Here is a tiny trained network, its code and every weight. The questions are about switching its units off for an input and a target symbol, where a switched-off unit gives its printed mean instead of its output.

import numpy as np


def w(rows, s, z=0):
    codes = np.array(rows[::2]) - 128.0
    scale = np.full(codes.shape[1], s)
    scale[-1] = z or s
    return codes * scale


def f(y):
    return y / 2 * (1 + np.tanh(0.7978845608 * (y + 0.044715 * y**3)))


def softmax(a):
    e = np.exp(a - a.max(-1, keepdims=True))
    return e / e.sum(-1, keepdims=True)


def log_softmax(a):
    a = a - a.max(-1, keepdims=True)
    return a - np.log(np.exp(a).sum(-1, keepdims=True))


def net(x, mask):
    ids = ['αβγδεηθμξστφψω'.index(c) for c in x.split()]
    T = len(ids)
    res = E[ids] + P[:T]
    u = 0
    for l in range(2):
        r = res
        for j in range(3):
            rows = slice(4 * j, 4 * j + 4)
            q, k, v = (r @ M[l][rows].T for M in (Q, K, V))
            z = softmax(np.where(np.tri(T) > 0, q @ k.T / 4**0.5, -1e9)) @ v
            o = O[l][rows]
            res = res + np.where(mask[u + j], z, o[:, -1]) @ o[:, :-1]
        u += 3
        y = f(res @ A[l][:, :-1].T + A[l][:, -1])
        res = res + np.where(mask[u : u + 4], y, B[l][:, -1]) @ B[l][:, :-1]
        u += 4
    return log_softmax(res[-1] @ U[:, :-1].T + U[:, -1])


Q, K, V, O, A, B = {}, {}, {}, {}, {}, {}
E = w([
[2,119,101],'α',
[111,152,160],'β',
[171,228,105],'γ',
[163,95,191],'δ',
[97,137,125],'ε',
[80,178,106],'η',
[125,173,146],'θ',
[120,176,144],'μ',
[186,76,134],'ξ',
[72,211,232],'σ',
[82,216,86],'τ',
[132,99,101],'φ',
[118,39,241],'ψ',
[81,118,33],'ω',
],0.0085)
P = w([
[255,114,52],'0',
[10,137,167],'1',
[21,144,155],'2',
[30,150,150],'3',
[44,155,148],'4',
[40,157,151],'5',
[52,150,148],'6',
[49,157,147],'7',
[61,162,152],'8',
[51,160,144],'9',
[59,157,143],'10',
[62,165,142],'11',
[64,167,148],'12',
[65,174,151],'13',
],0.0037)
Q[0] = w([
[113,129,75],'0.h1',
[78,79,117],'0.h1',
[123,149,58],'0.h1',
[162,135,175],'0.h1',
[145,58,169],'0.h2',
[114,195,69],'0.h2',
[132,72,186],'0.h2',
[158,54,164],'0.h2',
[148,240,114],'0.h3',
[39,235,61],'0.h3',
[157,255,127],'0.h3',
[113,192,158],'0.h3',
],0.0094)
K[0] = w([
[82,154,66],'0.h1',
[187,136,79],'0.h1',
[51,147,76],'0.h1',
[145,89,207],'0.h1',
[195,70,164],'0.h2',
[37,182,97],'0.h2',
[227,72,146],'0.h2',
[183,71,172],'0.h2',
[1,182,193],'0.h3',
[3,148,65],'0.h3',
[17,190,197],'0.h3',
[76,210,130],'0.h3',
],0.0088)
V[0] = w([
[156,65,231],'0.h1',
[162,56,232],'0.h1',
[63,143,135],'0.h1',
[145,138,40],'0.h1',
[71,230,69],'0.h2',
[185,114,121],'0.h2',
[77,142,179],'0.h2',
[200,10,188],'0.h2',
[235,20,131],'0.h3',
[236,166,58],'0.h3',
[67,253,135],'0.h3',
[143,217,43],'0.h3',
],0.0049)
O[0] = w([
[65,45,214,101],'0.h1',
[75,44,208,95],'0.h1',
[71,166,104,178],'0.h1',
[194,136,64,112],'0.h1',
[123,226,85,195],'0.h2',
[174,105,155,79],'0.h2',
[54,149,131,176],'0.h2',
[137,28,171,45],'0.h2',
[193,36,151,2],'0.h3',
[253,128,98,48],'0.h3',
[87,250,117,222],'0.h3',
[199,240,63,142],'0.h3',
],0.0043,0.0018)
A[0] = w([
[124,2,235,211],'0.n1',
[29,152,153,255],'0.n2',
[196,108,37,214],'0.n3',
[160,229,170,167],'0.n4',
],0.007,0.0078)
B[0] = w([
[185,254,205,175],'0.n1',
[50,196,135,253],'0.n2',
[195,214,57,157],'0.n3',
[150,251,230,167],'0.n4',
],0.0069,0.011)
Q[1] = w([
[169,153,168],'1.h1',
[165,174,126],'1.h1',
[88,91,130],'1.h1',
[161,163,108],'1.h1',
[89,99,136],'1.h2',
[134,1,116],'1.h2',
[85,227,146],'1.h2',
[145,230,132],'1.h2',
[87,102,132],'1.h3',
[64,138,149],'1.h3',
[136,60,95],'1.h3',
[55,176,152],'1.h3',
],0.009)
K[1] = w([
[162,117,106],'1.h1',
[213,140,129],'1.h1',
[11,138,124],'1.h1',
[209,127,152],'1.h1',
[44,90,99],'1.h2',
[75,101,174],'1.h2',
[154,149,82],'1.h2',
[193,161,93],'1.h2',
[131,116,65],'1.h3',
[196,128,98],'1.h3',
[84,122,106],'1.h3',
[200,134,125],'1.h3',
],0.011)
V[1] = w([
[221,119,209],'1.h1',
[93,171,42],'1.h1',
[29,145,70],'1.h1',
[180,90,236],'1.h1',
[199,122,16],'1.h2',
[184,70,233],'1.h2',
[224,177,166],'1.h2',
[145,117,3],'1.h2',
[142,184,230],'1.h3',
[30,233,227],'1.h3',
[179,178,178],'1.h3',
[111,202,241],'1.h3',
],0.0051)
O[1] = w([
[211,175,31,155],'1.h1',
[81,69,152,158],'1.h1',
[84,93,200,109],'1.h1',
[198,197,86,111],'1.h1',
[35,70,79,227],'1.h2',
[107,241,106,71],'1.h2',
[154,141,39,254],'1.h2',
[33,38,121,179],'1.h2',
[216,86,68,194],'1.h3',
[254,79,123,158],'1.h3',
[152,86,75,219],'1.h3',
[237,79,80,188],'1.h3',
],0.0053,0.0084)
A[1] = w([
[154,191,171,230],'1.n1',
[120,74,174,250],'1.n2',
[120,2,101,254],'1.n3',
[95,132,72,119],'1.n4',
],0.0097,0.0048)
B[1] = w([
[164,181,203,253],'1.n1',
[186,81,210,180],'1.n2',
[168,2,168,223],'1.n3',
[54,82,68,245],'1.n4',
],0.0074,0.0057)
U = w([
[58,57,152,12],'α',
[112,144,159,217],'β',
[141,190,103,85],'γ',
[159,117,193,218],'δ',
[115,111,136,236],'ε',
[88,159,105,82],'η',
[114,153,137,252],'θ',
[115,151,136,178],'μ',
[230,73,101,48],'ξ',
[103,199,205,93],'σ',
[105,208,61,19],'τ',
[144,75,102,163],'φ',
[166,135,240,124],'ψ',
[113,73,2,50],'ω',
],0.0057,0.0023)

Each question gives the input, a string of symbols that net reads in full, and the target symbol t.
The units are the heads (4 rows each of Q, K, V and O) and the neurons (one row each of A and B). Each row of codes is followed by its name. A weight is (code - 128) times the scale printed after its matrix; where a second scale follows, it is the last column's (O, A, B and U).
mask holds one flag per unit, layer by layer, with each layer's heads first. A switched-off unit (its flag False) gives its mean, the last column of its rows in O or B, instead of its output. The means were averaged over made-up inputs and are rounded, as every weight is.
A unit's drop is (log p(t) with every unit on - log p(t) with that unit switched off) / (log p(t) with every unit on - log p(t) with every unit switched off).
The circuit of an input: a set's keep is (log p(t) with only the set's units on - log p(t) with every unit switched off) / (log p(t) with every unit on - log p(t) with every unit switched off). Starting from the 12 units with the biggest drops (on a tie, the unit counted first), units are removed one at a time, each time the one whose removal leaves the highest keep (on an exact tie, the one counted first), for as long as the keep stays at least 0.8.
circuit, biggest first: the units of the circuit, biggest drop first
k most important neurons: the k neurons with the biggest drops, biggest first
k most important neurons of layer l: the k neurons of layer l with the biggest drops, biggest first
heads that matter: for each layer, one digit per head in row order, 1 if its drop is at least 0.15 and else 0, layers parted by /
input ψ ψ ω τ η, target ξ: circuit, biggest first	[0.n1, 1.h3, 0.h1]
input ψ φ δ τ, target ξ: circuit, biggest first	[0.n1, 1.h3, 0.h1]
input φ θ σ, target σ: 2 most important neurons of layer 0	[0.n4, 0.n2]
input ξ ξ ω τ σ, target τ: 3 most important neurons of layer 0	[0.n1, 0.n2, 0.n4]
input δ γ ψ ε τ, target τ: 2 most important neurons	[0.n1, 0.n2]
input β μ γ ε σ, target σ: heads that matter	001 / 010
input ξ σ η θ ε ω α σ ω, target τ: heads that matter	111 / 010
input ω δ δ δ ω φ μ ω η, target α: 2 most important neurons of layer 0	[0.n3, 0.n1]
input ξ τ ω ω, target τ: heads that matter	111 / 110
input ω μ ξ α σ ξ ξ θ, target α: most important neuron	[0.n3]
input σ φ ξ ξ δ ψ α γ η δ ω δ ψ, target ψ: heads that matter	000 / 010
input ω ω ω ε, target α: heads that matter	000 / 110
input ξ ω δ σ τ ξ η β φ μ, target τ: 2 most important neurons	[0.n2, 0.n1]
input ω τ τ ω μ δ ψ δ, target α: heads that matter	101 / 110
input ω ξ τ δ τ ξ σ ω, target ω: heads that matter	111 / 010
input ψ γ β, target ξ: most important neuron	[0.n1]
input ψ ω ω τ ψ, target ξ: heads that matter	111 / 001
input γ ψ ξ σ θ ω τ β ω τ σ σ α ξ, target ω: 2 most important neurons of layer 0	[0.n3, 0.n2]
input ξ ω β, target τ: 3 most important neurons	[0.n2, 0.n1, 1.n3]
input σ θ δ, target ψ: 2 most important neurons of layer 0	[0.n1, 0.n3]
input ω ω θ δ α ω η ω α σ σ θ φ, target α: most important neuron of layer 1	[1.n3]
input ω μ ε φ β η ε δ ω ψ ψ, target α: heads that matter	101 / 110
